Each row has a name. Each question is about the rows just above it. Places in a row count from 1.

z_651: [-69.3  40.3  -2.9  23.7]
z_490: [-77.1  14.3 -29.9 -77.2]
z_967: [-73.2 -73.3 -32.2  12.6]
z_31: [-74.5   4.5   4.4 -13.4]
z_646: [-64.7  17.5   5.0   5.1]
z_638: [-60.7  11.0 -38.9  27.4]
z_428: [-66.6  46.8   3.9  57.1]
z_497: [-63.4  17.5 -36.7  23.7]
Which entry of z_490 is missing from [-29.9  14.3 -77.2]? -> [-77.1]
Every place of [27.4] in z_638: -> 4
z_967 without one entry, shuffled: [-32.2 -73.3  12.6]. Gone: -> [-73.2]
Shuffled z_646 with one entry gone: [ 17.5 -64.7   5.0], missing -> [5.1]
z_497 without one entry, shuffled: [-36.7  17.5 -63.4]. Gone: -> [23.7]
z_31 without one entry, shuffled: [-74.5 -13.4   4.4]. Gone: -> [4.5]

z_295: [-8.1 -1.2  6.1 -1.3 -3.2]
z_857: [ -6.6  10.6  -2.8 -11.8  -1.9]
z_621: [ 60.4 -36.7  11.7  32.1 -10.3]
z_654: [-23.9  30.6 -14.0 -14.0  26.7]
z_358: [ 6.3 23.7 -5.1  5.9 -5.1]
z_576: [ -6.6  10.6  -2.8 -11.8  13.5]
z_451: [11.6 32.1 11.6 32.1 11.6]
z_715: [74.7 -5.3 -6.4 63.4 -2.2]
z_404: [60.4  6.0 17.5 15.9 -4.3]
At which places does z_451 hold [11.6]? -> 1 3 5
At which places does z_358 hold [5.9]? -> 4

z_298: [27.5 23.3 38.8 36.0 24.2 18.3 62.4 46.6]
z_439: [-38.3 -29.5 -32.3 -27.4 -49.0 -25.8 -47.0 -48.9]
z_558: [-76.0 -58.6  37.8  85.4  79.8  49.9  84.3  37.9]
z_771: [-29.0 -24.1 -41.1 -50.5 -41.5 -27.1 -77.8 -38.3]
Shuffled z_439 with one entry gone: [-32.3 -38.3 -47.0 -27.4 -49.0 -25.8 -29.5], missing -> [-48.9]
z_558 without one entry, shuffled: [ 49.9 -76.0  79.8  84.3 -58.6  37.9  85.4]. Gone: -> [37.8]
Places of [27.5] in row z_298: -> 1

z_192: [ 13.7 -11.1  39.4 -22.0  25.2  39.0 -29.0 -36.8  15.3  -3.1  43.6  42.4
 -20.2 -28.3  31.3  31.9  23.0 -48.9  35.4  40.0   6.8 -27.5  21.9  20.3
 -13.4 -32.1 -21.2 -15.8  37.5  21.9 -20.7 -39.1]
z_794: [-57.3  39.6  27.2 -86.7 -10.9  49.5 -78.6   4.0  23.9 -59.9  34.0  43.0
 -30.5 -29.4  38.4 -44.3 -30.6  22.9  10.4  23.7  28.0  -8.7 -33.1 -10.1
  27.2  31.6 -44.4  17.6  19.9  28.1  22.9 -15.9]
z_830: [ 64.2 -28.7  -8.4  86.5  27.3 -13.4  77.1 -19.8  -4.3  67.3   2.4 -12.9
  29.8  15.8  -9.5  -7.6  48.9 -32.3   6.3   2.9 -15.0   1.9  46.5  23.4
 -19.2 -34.0  47.7 -20.4   5.0  -5.1 -22.9   7.3]
Shuffled z_794 with one entry gone: [ 28.1  27.2 -29.4 -44.3  22.9  17.6   4.0 -57.3 -10.1  49.5  19.9 -10.9
 -30.6 -30.5  23.7  34.0 -59.9  -8.7  27.2  39.6 -15.9  28.0 -86.7  38.4
 -33.1 -78.6  31.6  43.0  22.9  23.9  10.4], missing -> [-44.4]
Shuffled z_830 with one entry gone: [ 15.8 -34.0   5.0   2.9  64.2 -12.9   1.9  -9.5 -20.4  -4.3  47.7  77.1
  -5.1  48.9   7.3 -19.8   2.4  27.3 -28.7  -7.6  46.5 -22.9  23.4  -8.4
   6.3 -19.2 -13.4  86.5 -32.3 -15.0  67.3], missing -> [29.8]

